Below is a small trained network, with its code and all its weights. Each question gives an input and a class and asks what happens when units are switched off, that is, made to give their printed mean instead of their output.

import numpy as np


def w(rows, s, z=0):
    codes = np.array(rows[::2]) - 128.0
    scale = np.full(codes.shape[1], s)
    scale[-1] = z or s
    return codes * scale


def norm(h):
    return h / np.sqrt((h * h).mean(-1, keepdims=True) + 1e-5)


def f(y):
    return y / 2 * (1 + np.tanh(0.7978845608 * (y + 0.044715 * y**3)))


def log_softmax(a):
    a = a - a.max(-1, keepdims=True)
    return a - np.log(np.exp(a).sum(-1, keepdims=True))


def net(x, mask):
    res = np.array(x, float).reshape(1, 5) / 4 @ E
    u = 0
    for l in range(4):
        y = f(norm(res) @ A[l][:, :-1].T + A[l][:, -1])
        res = res + np.where(mask[u : u + 5], y, B[l][:, -1]) @ B[l][:, :-1]
        u += 5
    return log_softmax(norm(res)[-1] @ U[:, :-1].T + U[:, -1])


A, B = {}, {}
E = w([
[94,140,185,66,151,28,163,172,255],'x0',
[58,62,151,101,186,117,25,162,88],'x1',
[25,239,203,165,51,153,93,154,121],'x2',
[131,130,131,129,129,129,130,128,128],'x3',
[127,127,127,132,126,128,127,130,129],'x4',
],0.012)
A[0] = w([
[116,154,114,126,127,95,177,172,140,145],'L0N0',
[118,175,147,220,92,131,227,104,55,2],'L0N1',
[40,238,213,133,52,136,76,149,146,53],'L0N2',
[37,229,158,164,60,254,104,173,55,75],'L0N3',
[104,216,153,162,79,173,173,100,151,8],'L0N4',
],0.0081,0.006)
B[0] = w([
[125,120,77,72,139,200,111,98,182,156],'L0N0',
[65,130,47,111,90,62,78,68,70,166],'L0N1',
[110,14,176,153,140,72,238,162,115,233],'L0N2',
[119,162,139,99,168,187,102,33,137,254],'L0N3',
[171,164,63,2,12,133,110,195,52,171],'L0N4',
],0.011,0.0084)
A[1] = w([
[110,124,104,221,127,186,200,22,62,116],'L1N0',
[98,105,254,242,177,214,124,129,125,10],'L1N1',
[90,180,169,139,45,104,115,221,124,3],'L1N2',
[134,82,165,126,156,82,54,191,144,67],'L1N3',
[147,159,125,195,162,64,91,49,101,92],'L1N4',
],0.0094,0.0051)
B[1] = w([
[215,158,75,72,145,244,107,153,115,254],'L1N0',
[96,87,184,207,190,90,74,70,113,168],'L1N1',
[17,111,119,193,95,14,242,134,65,137],'L1N2',
[139,98,159,99,131,105,102,176,92,167],'L1N3',
[156,85,115,155,57,176,168,147,165,145],'L1N4',
],0.011,0.0081)
A[2] = w([
[82,105,158,87,55,14,184,135,143,89],'L2N0',
[242,91,32,189,131,226,33,118,1,89],'L2N1',
[165,158,90,250,204,173,92,82,50,3],'L2N2',
[200,154,85,153,146,139,127,91,227,92],'L2N3',
[124,186,163,210,75,168,74,88,29,85],'L2N4',
],0.0087,0.0058)
B[2] = w([
[177,153,107,195,164,137,127,139,82,169],'L2N0',
[37,130,189,191,104,24,182,193,102,252],'L2N1',
[137,45,124,117,210,108,164,108,210,160],'L2N2',
[159,226,109,95,153,223,132,84,180,154],'L2N3',
[140,153,52,9,159,198,36,97,121,159],'L2N4',
],0.013,0.015)
A[3] = w([
[190,113,99,80,162,143,48,112,153,208],'L3N0',
[81,182,219,113,79,93,135,118,130,106],'L3N1',
[106,149,68,168,139,147,136,141,85,127],'L3N2',
[180,177,119,142,121,154,252,130,166,80],'L3N3',
[159,158,127,50,56,207,110,86,168,2],'L3N4',
],0.014,0.0063)
B[3] = w([
[161,162,170,65,130,130,51,91,228,189],'L3N0',
[142,79,66,162,84,118,161,194,105,161],'L3N1',
[168,112,158,115,79,84,146,128,165,182],'L3N2',
[174,101,25,250,64,212,165,112,139,245],'L3N3',
[125,213,114,73,168,61,107,90,134,179],'L3N4',
],0.016,0.011)
U = w([
[186,79,39,224,13,149,226,185,65,217],'0',
[37,31,232,193,192,4,170,221,29,206],'1',
[221,216,50,144,142,166,123,48,235,3],'2',
[186,99,215,41,198,39,40,190,207,71],'3',
[100,232,65,48,39,182,112,40,9,100],'4',
[36,76,223,106,209,208,17,29,67,103],'5',
],0.018,0.0071)

Each question gives the input, the list of numbers given to net, and the class t.
The units are the neurons (one row each of A and B). Each row of codes is followed by its name. A weight is (code - 128) times the scale printed after its matrix; where a second scale follows, it is the last column's (A, B and U).
mask holds one flag per neuron, layer by layer. A switched-off neuron (its flag False) gives its mean, the last column of its row in B, instead of its output. The means were averaged over made-up inputs and are rounded, as every weight is.
A unit's drop is (log p(t) with every unit on - log p(t) with that unit switched off) / (log p(t) with every unit on - log p(t) with every unit switched off).
The circuit of an input: a set's keep is (log p(t) with only the set's units on - log p(t) with every unit switched off) / (log p(t) with every unit on - log p(t) with every unit switched off). Starting from the 12 units with the biggest drops (on a tie, the unit counted first), units are removed one at a time, each time the one whose removal leaves the highest keep (on an exact tie, the one counted first), for as long as the keep stays at least 0.8.
units of the circuit, in order: the units of the circuit, biggest drop first
k most important neurons: the k neurons with the biggest drops, biggest first
k most important neurons of layer l: the k neurons of layer l with the biggest drops, biggest first
drop when u is switched off: that unit's drop, to one decimal
input [0,2,4,-4,4], class 5: 2 most important neurons => [L0N3 L2N1]
input [-8,7,-6,-8,8], class 1: units of the circuit, in order => [L2N1]
input [-4,-1,5,2,-8], class 4: 3 most important neurons => [L0N3 L0N4 L2N4]
input [0,0,5,3,6], class 4: 3 most important neurons => [L0N3 L0N4 L2N1]
input [-1,1,8,3,-5], class 5: 3 most important neurons => [L0N3 L2N1 L0N2]
input [8,7,1,2,0], class 1: 3 most important neurons of layer 2 => [L2N4 L2N3 L2N2]
input [-7,1,8,4,-8], class 5: 2 most important neurons => [L0N3 L2N4]
input [-6,-1,8,-6,5], class 4: 2 most important neurons => [L0N4 L2N4]
input [5,1,1,-5,6], class 1: 3 most important neurons => [L2N3 L1N0 L3N3]
input [4,-8,-6,-5,6], class 2: 3 most important neurons => [L2N1 L2N3 L0N2]
input [-2,1,-5,2,-7], class 1: 3 most important neurons => [L2N1 L0N3 L3N3]
input [-1,-1,2,7,1], class 4: 3 most important neurons => [L0N4 L0N3 L3N3]
input [8,0,3,3,6], class 0: 2 most important neurons => [L2N1 L2N0]
input [-7,0,7,-7,-4], class 4: units of the circuit, in order => [L0N3]
input [1,0,0,-1,-3], class 2: 2 most important neurons of layer 0 => [L0N0 L0N2]
input [0,-1,3,1,0], class 4: drop when L2N1 is switched off => 1.2
input [3,-1,0,-6,2], class 2: drop when L2N1 is switched off => 3.7
input [-2,-3,2,-4,-2], class 4: drop when L0N3 is switched off => 0.1
